Rows, each followed by one of two labels for a hidden trait (new trait and labels in each part)
In the rows, 100 means zero.
[ 70 110  95  95  84 123  95  62 101 112  66  96 102  89 102 106  80  81
  83 101 103 104 103  82  79  87  76 121  54  92 107 112  63  74  94  85
  88  53  95 104  93  69 102  90 110 135  99  99  87 113 141 117 108 105
 110  89  90 117 117  89 111  95 108 146  88 118  96 116 103 120  89  84
  98 117 107 116 139 100 119  85 122 102  83  82 122 109  94 117 117 134
 113 108 144  89  93  99  89 109  91  84  72 108 110 104 103 105  96 111
  89  96 104 105  56 107 105 101  97 110 122 103]
L
[ 98 112  76  94  91 121  81  83 102  82  91 110  91  99  90  95  89 113
 101  50  80 122 102 100 113  89 109  90  85  95 108  86 109 142  83  89
 106 109  91  85  98 123 104 100 119  57 113 135  93  83  59 112 101  96
  97  89  80 119 125  90  69  93 101  70 114 103  88 102  43 101  88 109
 102 114  47  97  75 160  85  92  82 105 106  98  79 114 117 144  90 121
  75 115  78 102 105 129 104 104  96 115 102 109  91  88 102  88 112  70
 109 128  90  72 127 119 103 117  82  95  81 110]
V
[ 52 109  86 103 126  93  83 152 100  80  93  79  90 104 101 111  60 123
  98  87  99  89  93  91 105 111 108  90  92 114  81 108  97 147  98  79
  96 114  87  82 111  95 119 113  87 130 102  81 120 122 103  83  99 101
 102 102  94 111 100  99 116  87  98 130 101 112  97  99 132 105 107  83
 124  83 103  99  92 113  95  90 153  82  81  94 114  90 111 127 121 156
 102 117  92  96 106  98 102 114  91  98  90  83 105  92 118 113 101  93
  97  79 108 116  60 103 114  79  77  99  77  72]
L
[ 86 107 114 105  93 107 119  88  92  88  82  94  89  95  97  91 179 151
 116  60 113 102  90 113 102  74 111 126  53  93  95  91 120 101 119 123
 105 109  87  85  91 100 114  94  91  71  83 152  80 104  99 112 101  90
  91  97 115 110 103  89  67  94 101  54 101  99 101 106  75  92  89 100
  86 105  92  91  94 119  81 104  78 102  91 102 131 122  91 136 136 132
  78 112  63 130  96 114  96 131  93 138  99  95  99  95 110  86 107  87
  99  89 104  99 132 103 101  80 141 117  79 111]
V
[120 118  83  85 127  94 109  90  91  84 131 104 117  93  95 111 142 145
 123  82 113  98  98  90 119  98  96 134 116 112  88  92 133  61  94 105
  97  64  73 158  89  72 108 124  68  91  99  40 127  97  98 142 106 106
  74  90 118  74 104 105  92 126 107 100  92 108  95  93  65  93 107 115
 102  96 135 105  73  64  88  91 117 104  92 118 100 106  98 101 130  76
 143  93 127  87 103  87  94 133  99  90 113 102 106  94 113  78  91 114
 121 113  98  82 114  97 107 117 128  88  98  77]
L
[133 109  99  97 105 105  93  81 100  86  76 100 120  99 101 125 134  97
  96 103  98  96  84  73  87 102  86  91 117  91  77  96  74  90 100 119
  96  86  94 114  94  45  95 110 118 158  93 114 106  69  85  78 103 105
 106 116  97  84  85 106 116 105 101  73  92  98  90  99 112 105  92 110
 102  98 118  91 125  42 124 106  99  97 104 112  81 104 112 144  78 127
  58  91 148 111  90 121  99 116 109 102  94 103 122 103 108  96  99  89
  89  67  97 117  85  99  99  92  70  97  94  50]
L
[130 120 101 116 132  95 113 131 101 113 118 109  94  99  98 113  44 101
  89  46 109 102  96  82 111  80  77 116 157  98  88  99  89 103  80  73
  96  75  80 122  96 116 102  96  74  52  81  78 116  95 143  88 109  98
  89 107  99 116  98 100  84  97  96  58  98 116  99  97  73  89  91 124
  99  90 109 112 101  73 101 103  81 102 108 115  79 120 107 101 103 116
 136  98 152 120  94 122  95 125  83  78  99 103 134  88 114 104  79  72
 109  96 112  81  85 103 111 132 106 102 106  78]
L
[111 105 132 106  69 103  89 110 100 104  64 113  96 104 100 100  31  81
  99 131  90  97  83  90  86 116  89  67  59  79 111 106  90  68  98  64
 109  77  95 124 101 106 103 113 131  79 102 100  95  87 115 130 133  97
 114 103 101  98 111  98  61  87 103  26 101 117  85 107 100 103 102 113
 113  98 114 130 101  89 121 113  64  77  94 107  17  84  97  99  75  97
  99 105 107  97  98  93  88 134 117 102  88  92 112  87 117  93 101  80
  97  87 112  89  83  93 120  79 103  89  88  85]
L
[120 113 101 111 116 105 103  99  91  99 109  96 104 113 102  96 144 133
 103 105 113  84  49  85 133 101 115 112 191 134  93  92 112  66  83 136
  90 108 100  86  95 100  95 109 100  99  91  56 133  97  77 103 108 113
 100 102 111 103 105  97  94  99  93  77 124 114  95  89  66  77 100  89
 116  97 126  91 126  62  98  95 109  91  96 102 119 102 114 116 111 108
 112 111 102 115  88 150  72  79  91  68 105 101 120 103 112  87 106 100
 107 100  95  99 114 114 104 140  94 112  82  97]
L

Next part:
[ 86  80 132 123 124  90  83  27  71 111 122 108 123  99  98  96 120  94
  86  98 143  79 120  54  48 110  95  87  79 118  80  80  75 104  91 120
 119 124 131 131  79 104 105 107  96  49  93  79  82 117  54 111 101 103
 150 118 100  89  77  96  95  78 103  82  88 107  96  50 126 163 124 124
 102 119  97  74 111  98 117  98 112  97  85 102  98  98 109 101 113 113
 108 116 103 103  89  75  84  74  78  96 100  74 111  96 118 145  73  92
  83  91 105  92 113  62  96 115  76 123 116  90  92 113  79 200  86 108
 114 113 100 114  99 102 115 133 105 105 138 112  84 111  80 101]
[21]
[ 96 121 116 132  94  83 100  80 102  89  95  96 113 103 103 100 109  87
  92 103 175 150 101 103 168 133  86 129  76  95 113  64 101  72 134  64
  96  86  82  10  97 120 119 115  97 105 121  82  78  83 101  94 121 104
 143  86 102 115  78  97  90 106 112 109  98  84 108  93 104 166 116  97
  34 104 103  70 112  43  86  75  94  79  70 121 107  93  90  99  95  91
 101 104 104  52 110  80 114  86 133  69 127  99  84  89 108 118  80  30
 131  94  98 107 135 110 114  66 112 102 117 104 107  99 121  32  84 125
 113  75 124 108 104  70  93  74  91 150  88 102 113  84  66  97]
[25]
[121 105  96 107 120  99 108  46  85  91  91 110 138  97 121 104  88 119
  90  94 121 109  85 105 117 128 106 166 154  97  84  96  79 108  92 138
  89 129 110 123  70 115  87  83 100  78  71  69  78 112  77  77  63 116
 122  64 120 112 112 100 136 104 105  96 100 124  92  72  74 115  80  89
 107 105 119 137  66  84 117  93 123 127 111  92 108 112 113 100  92 101
  84 132  76  44  84 131  92  42 112 124  62  61  95 111  71  88  90 112
 101 103 104  50  77  47  93  87  88 113 102  95 111  50  93 162  94  93
  97 119 107 125  72 100  88 123 114  96 119  73  76 101  53  85]
[21]
[ 91 111 104 110  91 108  80  79  77  80  97  89 110 108 104 100 100 112
  95  77  59  87 106 103  33  98 112  70 102  84  99  86 130 136  99 105
  80 129 104 110  87 121  99  87 113 100  94 115  87 109  95 111 116 117
  81  69 123  82  86 113 105  86 102 126  91  86  95 125 100  60  96  95
 115 102 114  91 120  71 100 112 110 105 141  90 101 110 105  97  90  88
 108  86  98  62 103 108  87  89 109  68  91  90 111 104 103  94 102 104
  81 101  98 127 101  60 106 100  92  90 125  99 106  96  92  94  89 100
 102 106  73  89 107  94  89 116 105  87 106  83  73  94 108 113]
[25]
[ 94 121 111 123  93  99  88  96  82  81  95  93 108 108 105 100 103 104
  92  84  94 115  99  90  80 108 103  83  94  84 108  80 120 107 117 102
  89 127  98  84  96 122 103  95 109  97 101 108  88 109  95 112 109 112
  99  72 119  89  99 111  95  81 109 124  92  92 104 108  94  97 102  95
  90 105 112  82 109  66  94  96  99  93 121 112 104 104 104  94  98  87
 103  92  80  64 102  97 101  96 128  73 112  90  98 103 104 105  89  87
 102  96  96 111 121  92 107  90  99  97 120  99 107 100  97  64  96 108
 108 102  89  93 108  90  83 106  96 113  93  90  97  86  86 111]
[25]
[ 89 121 118 116  79 101 101  56  63 102 100 108  96 104  97 103  96 101
  99  99 152 104 106 127 103 119  99  96  83  90  97  98 127 101 132  75
 108  58  87  25  82 128 104 107  91 109 116 106  68  71 137 108 105 114
 129  43  97 108  63 106 101 109  97 137 100  77 100 105 111 131 126  98
   7 106 110  80 124  24  86  94  94  94  85  86 103  98  82 108  81  91
 125  99 140  90 119  67 122  83 128  48 103  91 104  93 109 120  81  40
 104  99 102 131 118  67 113  72 104  92 116 113 106  90 117  72  66 114
  97  78 109 127 105  47  97  88  98 126  85 137  80  91  73  99]
[25]
[ 96 100 103  53 103 100 101  74  96  98 103 102 125 100 108  94 102  98
 104  84 132 127  84 110 100 124 105 127 100  96  91  88  93 111 116 121
  62  73 103  94 128 107  98 100 106  96  91  98  90 111 133  97 102 107
  99  88  89 103 134 102 104  95  99 107  98  95  94 110  91 115 119  81
 178  95 109 104  88  76  95 105 137  96 126 117  93 100  96 109  98 111
  92 125  98 108 116 101  91  70  79  95 104 103 103 111  89 101  93 127
  95  98 102 103 104  92  96  94  96 128 103  96 108  97  94  71  98 104
 101  98  77 113  95 105 101  86 101 112  99  79  88  84  75 107]
[25]
[106  94 101  71 108 110 104  54  84  82  95 100 117  97 110 102  95 102
 108  97 118 105  89 110  79  97 110 133  76 105  88  75  96 115 113 117
  51  79 111  90 123 140  89  93 104  97  96  96  89 107  98  99 121 115
 106 101 121  99 121  95 122  92 107 107  94  81  95 132 119 122  92 100
 126  86 101 122  93 110 118 109 132  99 129 125  90  96 104  98 104  89
  94 107 116  86 101 111  58  86 109  75 100 102  97 105  85  98 108  98
 110  98 101 100 102 102  79  93  97 125 108 112 107  94  88  25  96  87
 117 111  85  91  96 104 123  95 115 100  82  70  82  77  94 108]
[25]
[101  88 120 123 122  92 100  32  80 105 116 108 132  97 107  99 113 104
  84  96 128  86  95  70  55 107  92 122  98 109  82  92  76 109  92 140
 111 126 120 119  77  99  95  97  92  58  91  80  88 118  64 103  59 125
 140 100 113  99  75  95 107  87 102  97  91 111  94  65 101 136 106 113
 106 113 108 104  94  84 114  96 116 100  87  97  97  96 112 100 110 107
 103 128  99  91  86  95  88  65  94  98  80  70 103 100  98 117  77 123
  89 100 103  80  95  45  91  93  75 128 111  86  94  96  84 148  84 102
 107 111  98 117  89  94 103 142 106  99 129  99  90 104  67  99]
[21]
[115 125  95   0  92  74 116  62  87 109 107 103  90 116 109  96  99  97
 112  68 200 158  60 109  99 153 119 122  73 113  94 119 114  99 128 126
  27  81  99 113 107  91  89 104 112 111  62  76  88 129 146  96   3 115
 112 110  90 128 171 100  77  76 101 137  90 125  98 114 104  96 156  80
 143  91 102  98  58  68  85 119 136  75 135 122  67 102 106 121 106 121
  98 160  96  84 138  79 124  38  29  59 105 109  93 103  73 101  95  99
  71 100  96 115 139 126  77 120  93 163 101 118 118 128  97 141  97 103
  91 109  59 121  94 102 102 109  92 134 111  60  66  65   5 115]
[25]
